Here is a tiny trained network, its code and every weight. The questions are about switching its units off for an input and a class, where a switched-off unit gives its printed mean instead of its output.

import numpy as np


def w(rows, s, z=0):
    codes = np.array(rows[::2]) - 128.0
    scale = np.full(codes.shape[1], s)
    scale[-1] = z or s
    return codes * scale


def f(y):
    return np.maximum(y, 0)


def log_softmax(a):
    a = a - a.max(-1, keepdims=True)
    return a - np.log(np.exp(a).sum(-1, keepdims=True))


def net(x, mask):
    res = np.array(x, float).reshape(1, 3) / 4 @ E
    y = f(res @ A[0][:, :-1].T + A[0][:, -1])
    res = res + np.where(mask, y, B[0][:, -1]) @ B[0][:, :-1]
    return log_softmax(res[-1] @ U[:, :-1].T + U[:, -1])


A, B = {}, {}
E = w([
[178,80,134,174,95,121,179,158,88,209,166],'x0',
[127,234,115,225,116,166,100,106,59,206,168],'x1',
[126,86,52,97,162,126,148,9,145,109,168],'x2',
],0.015)
A[0] = w([
[95,163,244,163,51,112,102,216,137,194,111,22],'N1',
[116,169,160,37,182,87,76,123,231,88,64,162],'N2',
[139,58,124,174,47,29,175,208,53,189,93,129],'N3',
[73,153,149,132,139,76,5,119,145,52,69,30],'N4',
[165,47,233,23,135,102,211,148,180,72,32,1],'N5',
[163,97,204,112,68,112,130,254,168,55,84,151],'N6',
[97,63,90,94,174,89,207,76,121,61,197,55],'N7',
[165,67,43,140,99,115,163,76,181,173,169,226],'N8',
[141,47,108,66,63,70,196,186,176,173,164,147],'N9',
[195,246,119,160,137,178,57,113,5,221,206,100],'N10',
[231,34,117,73,99,39,220,122,115,212,212,50],'N11',
],0.0076,0.0064)
B[0] = w([
[162,104,92,147,135,107,65,66,184,184,167,205],'N1',
[66,154,100,81,46,133,100,185,112,84,130,224],'N2',
[95,224,85,70,117,129,150,159,154,121,144,208],'N3',
[94,165,67,129,63,175,140,107,160,160,141,173],'N4',
[111,95,112,194,200,179,135,76,51,150,9,233],'N5',
[169,79,199,143,74,169,91,75,202,178,180,226],'N6',
[172,69,120,155,156,100,91,75,187,148,199,207],'N7',
[138,117,192,129,98,153,42,115,164,167,205,220],'N8',
[64,118,134,105,169,200,123,171,75,86,108,206],'N9',
[65,75,163,152,166,189,105,137,84,138,116,254],'N10',
[80,184,43,144,61,104,135,155,112,111,139,208],'N11',
],0.011,0.017)
U = w([
[109,78,120,162,154,164,123,108,61,143,70,96],'0',
[182,88,139,151,77,111,86,43,210,190,168,26],'1',
[60,220,26,115,51,124,129,150,126,125,132,15],'2',
[118,120,177,93,102,137,83,152,143,111,169,221],'3',
[222,147,252,68,197,45,218,165,84,72,141,1],'4',
],0.012,0.0075)

Each question gives the input, the list of numbers given to net, and the class t.
The units are the neurons (one row each of A and B). Each row of codes is followed by its name. A weight is (code - 128) times the scale printed after its matrix; where a second scale follows, it is the last column's (A, B and U).
mask holds one flag per neuron, in row order. A switched-off neuron (its flag False) gives its mean, the last column of its row in B, instead of its output. The means were averaged over made-up inputs and are rounded, as every weight is.
A unit's drop is (log p(t) with every unit on - log p(t) with that unit switched off) / (log p(t) with every unit on - log p(t) with every unit switched off).
The circuit of an input: a set's keep is (log p(t) with only the set's units on - log p(t) with every unit switched off) / (log p(t) with every unit on - log p(t) with every unit switched off). Starting from all 11 units, units are removed one at a time, each time the one whose removal leaves the highest keep (on an exact tie, the one counted first), for as long as the keep stays at least 0.8.
units of the circuit, in order: the units of the circuit, biggest drop first
most important unit: the unit with the biggest drop
k most important neurons: the k neurons with the biggest drops, biggest first
drop of u: that unit's drop, to one decimal
input [6,-5,-3], class 2: most important unit	N3
input [-6,-4,2], class 2: 2 most important neurons	(N2; N4)
input [6,3,4], class 2: 3 most important neurons	(N11; N6; N5)
input [-5,-6,-6], class 0: 4 most important neurons	(N5; N8; N7; N2)
input [4,-3,-5], class 1: 4 most important neurons	(N6; N1; N2; N10)
input [5,3,4], class 2: 3 most important neurons	(N6; N11; N5)
input [5,6,-7], class 1: 3 most important neurons	(N1; N5; N9)
input [1,4,-5], class 1: 3 most important neurons	(N1; N5; N9)
input [2,1,1], class 3: 4 most important neurons	(N5; N6; N1; N2)
input [-6,-7,-8], class 1: 2 most important neurons	(N6; N10)
input [8,7,4], class 2: 2 most important neurons	(N11; N5)
input [-5,-1,-5], class 1: 4 most important neurons	(N6; N11; N3; N9)
input [-8,-6,2], class 2: 2 most important neurons	(N2; N4)
input [5,-8,3], class 0: most important unit	N5
input [6,7,7], class 0: 4 most important neurons	(N10; N6; N1; N7)
input [7,8,-1], class 0: 2 most important neurons	(N10; N2)
input [-5,-4,-1], class 2: drop of N8	0.1
input [-4,5,-1], class 0: drop of N11	0.1
input [5,-6,1], class 0: drop of N8	0.0
input [7,0,-7], class 1: units of the circuit, in order	(N1)
input [1,1,-4], class 1: drop of N1	0.3
